Below are the code and all the weights of a small trained network. Each question names an input and a class and asks about switching units off, where a switched-off unit gives its printed mean instead of its output.

import numpy as np


def w(rows, s, z=0):
    codes = np.array(rows[::2]) - 128.0
    scale = np.full(codes.shape[1], s)
    scale[-1] = z or s
    return codes * scale


def norm(h):
    return h / np.sqrt((h * h).mean(-1, keepdims=True) + 1e-5)


def f(y):
    return y / 2 * (1 + np.tanh(0.7978845608 * (y + 0.044715 * y**3)))


def log_softmax(a):
    a = a - a.max(-1, keepdims=True)
    return a - np.log(np.exp(a).sum(-1, keepdims=True))


def net(x, mask):
    res = np.array(x, float).reshape(1, 6) / 4 @ E
    u = 0
    for l in range(4):
        y = f(norm(res) @ A[l][:, :-1].T + A[l][:, -1])
        res = res + np.where(mask[u : u + 3], y, B[l][:, -1]) @ B[l][:, :-1]
        u += 3
    return log_softmax(norm(res)[-1] @ U[:, :-1].T + U[:, -1])


A, B = {}, {}
E = w([
[61,58,154,59,102,135,110,121,93,34],'x0',
[25,95,109,43,99,34,118,249,164,159],'x1',
[117,253,135,101,166,81,105,136,218,22],'x2',
[137,159,14,23,227,188,152,72,91,107],'x3',
[179,134,67,21,97,110,8,233,134,115],'x4',
[31,58,21,164,100,109,107,84,170,104],'x5',
],0.006)
A[0] = w([
[182,136,210,134,120,152,131,108,178,115,18],'0.n0',
[134,142,171,147,160,2,185,139,215,132,4],'0.n1',
[133,224,84,162,121,91,132,151,211,92,67],'0.n2',
],0.0066,0.0028)
B[0] = w([
[58,166,149,157,145,175,132,207,57,18,168],'0.n0',
[127,156,138,161,203,182,155,113,117,62,197],'0.n1',
[248,103,78,55,168,101,173,146,117,186,252],'0.n2',
],0.012,0.0026)
A[1] = w([
[53,81,186,86,132,58,80,149,193,26,1],'1.n0',
[111,119,164,71,86,189,41,49,114,52,20],'1.n1',
[31,116,12,186,2,139,201,53,123,110,126],'1.n2',
],0.0058,0.0045)
B[1] = w([
[143,207,143,126,186,130,146,74,96,131,176],'1.n0',
[159,197,109,184,211,126,62,66,112,73,145],'1.n1',
[151,107,123,137,127,126,112,252,135,90,252],'1.n2',
],0.011,0.0036)
A[2] = w([
[116,51,30,82,142,180,43,126,104,68,138],'2.n0',
[47,175,174,29,31,1,148,77,127,85,3],'2.n1',
[142,122,6,253,127,97,129,163,113,145,22],'2.n2',
],0.0054,0.0027)
B[2] = w([
[116,121,162,222,2,194,207,100,45,133,253],'2.n0',
[216,103,67,158,226,103,146,231,51,143,150],'2.n1',
[221,197,164,118,187,89,129,184,127,59,181],'2.n2',
],0.01,0.0034)
A[3] = w([
[167,160,65,112,139,76,124,123,254,106,10],'3.n0',
[42,190,135,72,141,148,125,120,62,37,103],'3.n1',
[110,31,116,131,87,99,173,129,154,146,252],'3.n2',
],0.0082,0.0025)
B[3] = w([
[124,178,89,83,229,68,145,168,79,205,220],'3.n0',
[206,137,180,245,103,157,175,195,145,173,253],'3.n1',
[119,194,151,112,143,29,88,177,170,95,234],'3.n2',
],0.011,0.0033)
U = w([
[68,62,115,110,3,35,64,226,209,93,212],'0',
[2,9,91,51,176,174,22,15,227,94,1],'1',
[73,123,238,116,96,98,130,105,239,150,39],'2',
[164,150,58,73,146,198,169,17,125,181,105],'3',
[195,178,199,249,130,214,212,117,100,58,203],'4',
[194,155,56,22,250,32,168,193,174,190,156],'5',
],0.009,0.0065)

Each question gives the input, the list of numbers given to net, and the class t.
The units are the neurons (one row each of A and B). Each row of codes is followed by its name. A weight is (code - 128) times the scale printed after its matrix; where a second scale follows, it is the last column's (A, B and U).
mask holds one flag per neuron, layer by layer. A switched-off neuron (its flag False) gives its mean, the last column of its row in B, instead of its output. The means were averaged over made-up inputs and are rounded, as every weight is.
A unit's drop is (log p(t) with every unit on - log p(t) with that unit switched off) / (log p(t) with every unit on - log p(t) with every unit switched off).
The circuit of an input: a set's keep is (log p(t) with only the set's units on - log p(t) with every unit switched off) / (log p(t) with every unit on - log p(t) with every unit switched off). Starting from all 12 units, units are removed one at a time, each time the one whose removal leaves the highest keep (on an exact tie, the one counted first), for as long as the keep stays at least 0.8.
units of the circuit, in order: the units of the circuit, biggest drop first
k most important neurons: the k neurons with the biggest drops, biggest first
k most important neurons of layer l: the k neurons of layer l with the biggest drops, biggest first
drop when u is switched off: that unit's drop, to one decimal
input [1,5,2,-4,0,-4], class 4: units of the circuit, in order => 0.n1
input [-1,-3,-1,6,4,-2], class 3: units of the circuit, in order => 1.n2; 3.n2
input [-5,-5,-4,5,2,-4], class 3: 2 most important neurons => 3.n1; 1.n2
input [3,-3,-7,4,-8,8], class 0: units of the circuit, in order => 3.n2; 0.n1; 1.n2
input [4,3,6,-8,1,0], class 4: 3 most important neurons => 0.n1; 1.n0; 3.n1
input [-5,-6,-2,-2,7,3], class 3: units of the circuit, in order => 1.n2; 3.n1
input [0,3,-4,-8,-6,-6], class 2: 2 most important neurons of layer 2 => 2.n0; 2.n2
input [-3,3,3,0,-6,0], class 5: 2 most important neurons => 0.n2; 2.n0
input [3,1,3,6,8,-6], class 4: units of the circuit, in order => 2.n0; 3.n1
input [6,2,-4,7,6,5], class 4: 4 most important neurons => 2.n0; 0.n2; 1.n1; 3.n1
input [-7,-2,-3,-4,5,5], class 5: 2 most important neurons => 2.n2; 3.n0
input [4,0,1,4,-1,6], class 4: 2 most important neurons => 0.n2; 1.n1
input [-2,-2,-3,-1,5,4], class 0: 4 most important neurons => 0.n1; 1.n0; 3.n1; 1.n1
input [4,-6,8,7,6,0], class 4: units of the circuit, in order => 3.n1
input [4,4,5,-7,0,5], class 5: 2 most important neurons of layer 2 => 2.n0; 2.n1
input [5,-8,6,8,5,4], class 4: 2 most important neurons => 2.n0; 3.n1
input [-8,-8,-1,7,-1,2], class 3: 2 most important neurons => 3.n1; 2.n0
input [5,1,-3,8,5,-7], class 4: 2 most important neurons => 0.n2; 3.n1
input [7,5,-3,6,1,-6], class 4: 3 most important neurons => 0.n2; 3.n1; 2.n0
input [-8,-3,7,-5,3,-4], class 5: units of the circuit, in order => 0.n2
input [-5,-8,-8,2,8,-5], class 3: drop when 3.n0 is switched off => -0.1
input [2,-3,3,8,4,-3], class 4: drop when 3.n1 is switched off => 0.2
